Below is a small trained network, with its code and all its weights. Each question gives an input and a target symbol and asks what happens when units are switched off, that is, made to give their printed mean instead of their output.

import numpy as np


def w(rows, s, z=0):
    codes = np.array(rows[::2]) - 128.0
    scale = np.full(codes.shape[1], s)
    scale[-1] = z or s
    return codes * scale


def f(y):
    return y / 2 * (1 + np.tanh(0.7978845608 * (y + 0.044715 * y**3)))


def softmax(a):
    e = np.exp(a - a.max(-1, keepdims=True))
    return e / e.sum(-1, keepdims=True)


def log_softmax(a):
    a = a - a.max(-1, keepdims=True)
    return a - np.log(np.exp(a).sum(-1, keepdims=True))


def net(x, mask):
    ids = ['ΓΔΛΣΦΨΩαβεξτ'.index(c) for c in x.split()]
    T = len(ids)
    res = E[ids] + P[:T]
    r = res
    for j in range(3):
        rows = slice(2 * j, 2 * j + 2)
        q, k, v = (r @ M[0][rows].T for M in (Q, K, V))
        z = softmax(np.where(np.tri(T) > 0, q @ k.T / 2**0.5, -1e9)) @ v
        o = O[0][rows]
        res = res + np.where(mask[j], z, o[:, -1]) @ o[:, :-1]
    y = f(res @ A[0][:, :-1].T + A[0][:, -1])
    res = res + np.where(mask[3:15], y, B[0][:, -1]) @ B[0][:, :-1]
    return log_softmax(res[-1] @ U[:, :-1].T + U[:, -1])


Q, K, V, O, A, B = {}, {}, {}, {}, {}, {}
E = w([
[102,180,163,72,98,139,157,127,128],'Γ',
[145,120,93,156,94,141,105,224,83],'Δ',
[95,167,66,135,171,99,114,106,127],'Λ',
[99,118,179,163,85,127,129,148,252],'Σ',
[172,70,101,101,124,128,140,135,78],'Φ',
[120,154,161,114,73,127,76,195,161],'Ψ',
[87,183,98,92,117,154,97,189,75],'Ω',
[215,163,104,102,200,197,119,141,149],'α',
[131,107,175,90,103,127,98,109,140],'β',
[108,121,178,73,190,72,136,180,110],'ε',
[147,155,73,138,133,86,169,202,136],'ξ',
[150,131,117,112,47,163,84,97,125],'τ',
],0.027)
P = w([
[1,132,38,58,105,214,248,99,103],'0',
[67,132,101,41,106,121,114,100,158],'1',
[92,125,116,61,121,114,108,115,163],'2',
[115,135,132,81,132,115,104,138,157],'3',
[129,132,143,79,133,120,106,154,159],'4',
[136,139,154,102,142,117,98,165,143],'5',
[135,144,159,107,145,121,96,175,142],'6',
[131,140,163,109,141,122,105,182,149],'7',
[105,138,162,97,135,124,110,174,160],'8',
[105,144,154,107,136,120,108,188,154],'9',
],0.0093)
Q[0] = w([
[130,193,127,105,78,117,137,178,8],'H1',
[170,60,143,178,49,25,55,173,189],'H1',
[115,28,114,86,209,112,200,254,110],'H2',
[133,206,87,96,131,19,145,33,114],'H2',
[122,47,75,192,44,154,170,124,45],'H3',
[139,185,89,33,92,88,29,252,211],'H3',
],0.0067)
K[0] = w([
[143,198,98,69,150,137,101,165,75],'H1',
[253,121,176,139,125,63,57,127,156],'H1',
[123,97,66,136,224,133,245,147,121],'H2',
[105,145,154,111,92,116,174,157,118],'H2',
[106,166,138,107,125,67,68,104,88],'H3',
[108,125,70,170,136,208,201,102,65],'H3',
],0.011)
V[0] = w([
[202,155,111,137,214,110,38,118,136],'H1',
[152,76,174,100,78,166,118,112,159],'H1',
[176,198,146,106,90,174,186,88,144],'H2',
[38,135,147,126,15,109,139,104,126],'H2',
[185,152,190,168,163,158,103,181,254],'H3',
[223,186,126,116,205,218,118,117,137],'H3',
],0.0077)
O[0] = w([
[8,153,89,123,87,196,169,126,179,81],'H1',
[102,195,108,160,122,105,47,124,87,120],'H1',
[98,211,127,129,130,169,254,112,103,146],'H2',
[223,145,126,191,157,240,123,172,130,153],'H2',
[85,146,168,99,39,102,93,135,184,1],'H3',
[140,74,46,93,18,187,163,141,97,146],'H3',
],0.009,0.0091)
A[0] = w([
[160,157,123,133,170,126,73,234,164,152],'N1',
[29,143,130,121,111,69,130,224,133,208],'N2',
[87,148,115,75,195,49,132,97,79,130],'N3',
[253,133,90,176,106,122,37,157,139,17],'N4',
[185,102,214,58,176,96,115,29,107,60],'N5',
[77,185,111,123,85,231,97,148,119,225],'N6',
[135,151,198,255,160,89,159,79,220,208],'N7',
[114,59,68,55,99,208,156,209,97,136],'N8',
[106,135,177,141,223,150,139,11,112,43],'N9',
[162,57,97,160,96,153,97,194,82,3],'N10',
[179,56,95,123,102,161,116,54,116,173],'N11',
[181,163,122,137,121,103,156,187,97,55],'N12',
],0.0082,0.0034)
B[0] = w([
[68,135,165,59,104,149,139,129,111,235],'N1',
[197,138,142,113,141,161,110,101,100,192],'N2',
[127,115,129,198,102,97,140,167,156,198],'N3',
[91,204,82,138,99,83,118,205,98,199],'N4',
[75,92,172,176,100,161,140,133,75,181],'N5',
[155,129,133,55,155,56,146,169,127,198],'N6',
[127,93,102,153,153,188,182,201,90,167],'N7',
[102,130,118,210,164,155,78,113,175,250],'N8',
[82,153,219,171,32,143,99,118,255,178],'N9',
[52,144,86,88,128,126,222,14,120,165],'N10',
[142,139,133,193,146,85,120,84,68,165],'N11',
[116,85,100,110,99,81,108,103,232,176],'N12',
],0.0085,0.012)
U = w([
[135,72,134,108,234,204,82,112,119,158],'Γ',
[91,119,167,179,94,186,50,90,117,225],'Δ',
[1,109,122,146,57,144,197,101,111,48],'Λ',
[143,58,135,168,152,128,146,110,54,211],'Σ',
[141,60,121,143,91,153,88,119,147,118],'Φ',
[68,156,154,211,164,101,83,110,183,82],'Ψ',
[109,134,187,118,123,160,210,80,126,217],'Ω',
[161,63,109,122,113,76,128,160,174,195],'α',
[87,148,157,109,99,81,117,140,151,2],'β',
[182,142,141,156,120,106,152,122,74,160],'ε',
[49,71,179,143,134,106,132,123,150,76],'ξ',
[134,78,122,170,100,158,139,183,93,38],'τ',
],0.0085,0.0035)

Each question gives the input, a string of symbols that net reads in full, and the target symbol t.
The units are the heads (2 rows each of Q, K, V and O) and the neurons (one row each of A and B). Each row of codes is followed by its name. A weight is (code - 128) times the scale printed after its matrix; where a second scale follows, it is the last column's (O, A, B and U).
mask holds one flag per unit, heads first, then neurons. A switched-off unit (its flag False) gives its mean, the last column of its rows in O or B, instead of its output. The means were averaged over made-up inputs and are rounded, as every weight is.
A unit's drop is (log p(t) with every unit on - log p(t) with that unit switched off) / (log p(t) with every unit on - log p(t) with every unit switched off).
The circuit of an input: a set's keep is (log p(t) with only the set's units on - log p(t) with every unit switched off) / (log p(t) with every unit on - log p(t) with every unit switched off). Starting from the 12 units with the biggest drops (on a tie, the unit counted first), units are removed one at a time, each time the one whose removal leaves the highest keep (on an exact tie, the one counted first), for as long as the keep stays at least 0.8.
circuit, biggest first: the units of the circuit, biggest drop first
most important unit: the unit with the biggest drop
k most important neurons: the k neurons with the biggest drops, biggest first
which heads matter: for each layer, one digit per head in row order, 1 if its drop is at least 0.15 and else 0, layers parted by /
input Φ Λ ε Ψ ε Γ α, target Ψ: most important unit	N9
input Γ ξ α, target ε: which heads matter	101
input α β β Ω Λ Φ, target Λ: which heads matter	010
input Ψ Λ β Λ τ Λ Δ, target Λ: 2 most important neurons	N10; N1
input Σ Λ τ Σ α τ Σ Λ Γ β, target β: circuit, biggest first	H3; H1; N6
input Σ Λ β Φ α Λ, target β: circuit, biggest first	H3; N8
input Ω Δ Σ, target τ: circuit, biggest first	N7; H2
input α β Γ Ψ Σ Ψ Γ Σ Δ, target Λ: which heads matter	001
input α Λ Ψ Δ Ψ Γ Γ β, target Λ: which heads matter	001
input τ Λ Φ Ω, target Γ: which heads matter	100
input ε τ β Λ β α α α, target Φ: which heads matter	011
input Λ Ψ Ω ξ α Γ τ Ψ ε, target Γ: which heads matter	101
input α ε Λ ε ξ Γ ε β Γ Ω, target Λ: which heads matter	001
input Γ β ε Λ Λ Σ α, target ε: 2 most important neurons	N4; N11
input Λ Λ Φ τ Ψ, target β: circuit, biggest first	N1; H1; N8; N6
input Ω Φ β β Σ α β ε ε, target Σ: most important neuron	N2
input Γ β Ψ ξ Ψ β τ α Λ, target ε: circuit, biggest first	H1; N8
input Λ τ Ω Δ α β, target Γ: circuit, biggest first	N9; N3; H2
input ξ Δ Γ α, target Ω: circuit, biggest first	N8; H2
input Λ ε Ψ τ τ, target ε: which heads matter	000
input α Ω Σ, target Λ: circuit, biggest first	H3
input β α ξ Γ Ω Σ, target α: which heads matter	011
input ε Λ Λ Σ α, target Φ: 2 most important neurons	N8; N1
